x =
[[110 134 133 141 147 122]
 [110 145 139 143 150 129]
 [123 155 139 137 148 132]]
Indices start at 0.
What is the entry just left of 137?
A: 139
The bottom-right entry is 132
What is the entry just left of 147?
A: 141
The entry in the top-right corner -> 122
The entry just left of the largest entry is 123
The entry in row 0 and column 2: 133
What is the entry directly above 150?
A: 147
